Here is a tiny trained network, its code and every weight. The questions are about switching its units off for an input and a class, where a switched-off unit gives its printed mean instead of its output.

import numpy as np


def w(rows, s, z=0):
    codes = np.array(rows[::2]) - 128.0
    scale = np.full(codes.shape[1], s)
    scale[-1] = z or s
    return codes * scale


def f(y):
    return np.maximum(y, 0)


def log_softmax(a):
    a = a - a.max(-1, keepdims=True)
    return a - np.log(np.exp(a).sum(-1, keepdims=True))


def net(x, mask):
    res = np.array(x, float).reshape(1, 7) / 4 @ E
    y = f(res @ A[0][:, :-1].T + A[0][:, -1])
    res = res + np.where(mask, y, B[0][:, -1]) @ B[0][:, :-1]
    return log_softmax(res[-1] @ U[:, :-1].T + U[:, -1])


A, B = {}, {}
E = w([
[135,126,131,126,135,134,128,126,133,131,124,132],'x0',
[135,237,147,137,99,185,186,173,148,143,169,74],'x1',
[129,124,129,129,125,130,129,131,130,129,128,130],'x2',
[121,124,121,133,124,129,129,136,123,135,129,134],'x3',
[133,121,130,123,139,138,134,131,129,131,129,133],'x4',
[2,121,130,169,249,138,93,162,159,113,135,89],'x5',
[78,121,218,84,100,176,101,104,80,211,83,107],'x6',
],0.011)
A[0] = w([
[66,137,209,110,117,216,111,150,86,195,89,62,165],'N1',
[152,248,183,114,56,224,217,174,120,192,186,44,164],'N2',
[199,102,30,150,130,41,152,128,147,60,148,210,53],'N3',
[93,203,66,214,204,142,186,234,229,61,247,50,160],'N4',
[111,66,77,162,197,55,52,100,122,69,110,187,254],'N5',
[2,94,155,155,235,137,12,152,145,131,108,76,176],'N6',
[159,73,164,77,85,116,93,55,67,185,86,172,174],'N7',
[194,120,36,157,146,47,160,121,183,38,200,210,189],'N8',
[177,116,48,134,120,57,157,130,182,56,145,185,222],'N9',
[148,98,148,116,95,117,98,75,122,165,69,142,157],'N10',
[208,136,113,129,57,133,184,148,114,116,136,143,199],'N11',
[155,101,193,57,93,107,92,49,68,183,46,171,169],'N12',
[31,57,150,157,205,120,70,150,149,117,118,113,110],'N13',
[30,91,164,157,213,125,65,124,147,151,61,96,14],'N14',
[97,184,89,206,202,139,168,220,222,77,191,55,150],'N15',
],0.0052,0.0088)
B[0] = w([
[142,186,152,78,97,124,187,97,186,190,167,149,200],'N1',
[201,89,47,196,194,51,183,152,166,143,62,44,247],'N2',
[147,213,160,43,87,108,233,61,228,235,166,142,184],'N3',
[66,75,163,95,73,196,55,160,35,47,160,173,237],'N4',
[133,254,186,37,48,147,182,73,203,201,200,179,249],'N5',
[202,54,54,213,214,55,150,189,133,107,70,48,227],'N6',
[84,81,166,143,124,158,83,134,109,80,183,170,204],'N7',
[212,99,75,181,205,53,187,132,161,177,61,35,242],'N8',
[139,47,81,207,173,95,111,190,75,98,76,101,236],'N9',
[109,116,160,128,113,148,105,137,107,99,141,145,173],'N10',
[118,193,125,67,96,129,170,102,185,181,177,162,219],'N11',
[96,103,177,141,111,167,93,119,89,91,156,187,207],'N12',
[185,120,93,151,132,81,196,131,167,173,94,86,187],'N13',
[144,245,153,28,70,111,196,66,226,226,147,162,164],'N14',
[74,95,146,117,90,168,50,141,57,61,139,161,214],'N15',
],0.0067,0.013)
U = w([
[127,190,143,52,98,130,161,83,168,174,165,144,179],'0',
[146,68,84,214,163,89,136,146,122,119,35,70,5],'1',
[75,95,159,114,103,203,3,128,38,49,170,183,247],'2',
],0.011,0.0027)

Each question gives the input, the list of numbers given to net, and the class t.
The units are the neurons (one row each of A and B). Each row of codes is followed by its name. A weight is (code - 128) times the scale printed after its matrix; where a second scale follows, it is the last column's (A, B and U).
mask holds one flag per neuron, in row order. A switched-off neuron (its flag False) gives its mean, the last column of its row in B, instead of its output. The means were averaged over made-up inputs and are rounded, as every weight is.
A unit's drop is (log p(t) with every unit on - log p(t) with that unit switched off) / (log p(t) with every unit on - log p(t) with every unit switched off).
The circuit of an input: a set's keep is (log p(t) with only the set's units on - log p(t) with every unit switched off) / (log p(t) with every unit on - log p(t) with every unit switched off). Starting from the 12 units with the biggest drops (on a tie, the unit counted first), units are removed one at a time, each time the one whose removal leaves the highest keep (on an exact tie, the one counted first), for as long as the keep stays at least 0.8.
circuit, biggest first: the units of the circuit, biggest drop first
unit that matters most: the unit with the biggest drop
top k neurons: the k neurons with the biggest drops, biggest first
drop when u is switched off: that unit's drop, to one decimal
input [1,-1,8,0,6,-6,-8], class 0: unit that matters most	N3
input [6,-4,2,-3,-6,0,6], class 2: top 4 neurons	[N12 N7 N3 N8]
input [8,4,1,2,4,2,-4], class 2: top 2 neurons	[N4 N15]
input [-7,4,6,-4,2,1,7], class 1: top 4 neurons	[N5 N2 N11 N3]
input [4,3,3,-6,1,2,7], class 1: top 3 neurons	[N5 N2 N11]
input [-3,7,3,-8,-6,4,-3], class 2: top 2 neurons	[N4 N15]
input [3,-2,7,-5,2,4,6], class 0: top 4 neurons	[N14 N9 N2 N1]
input [-6,-1,2,-5,-5,-3,-5], class 0: top 4 neurons	[N6 N2 N3 N11]
input [6,6,4,-1,2,-5,0], class 1: top 4 neurons	[N2 N5 N3 N14]
input [3,0,1,-6,-6,4,1], class 0: top 4 neurons	[N2 N9 N8 N14]
input [2,2,-5,-8,-2,5,-2], class 2: top 3 neurons	[N4 N2 N15]
input [-6,8,-1,2,-8,1,7], class 1: top 3 neurons	[N2 N5 N3]
input [4,8,-8,-3,6,7,0], class 2: top 3 neurons	[N4 N15 N8]
input [-4,-8,-1,7,7,-2,-2], class 0: circuit, biggest first	[N5]
input [4,-8,0,4,2,4,5], class 0: top 2 neurons	[N5 N14]
input [-3,-6,-1,2,8,0,8], class 2: top 3 neurons	[N12 N7 N3]
input [-1,7,8,-2,6,6,-3], class 2: drop when N4 is switched off	0.9
input [-5,4,4,-8,8,-3,-1], class 1: drop when N2 is switched off	0.1
input [-7,2,6,1,4,-8,0], class 1: drop when N14 is switched off	0.3
input [6,1,1,-7,-4,1,5], class 1: drop when N2 is switched off	0.0
input [-6,5,7,-1,-7,6,-2], class 2: circuit, biggest first	[N4]
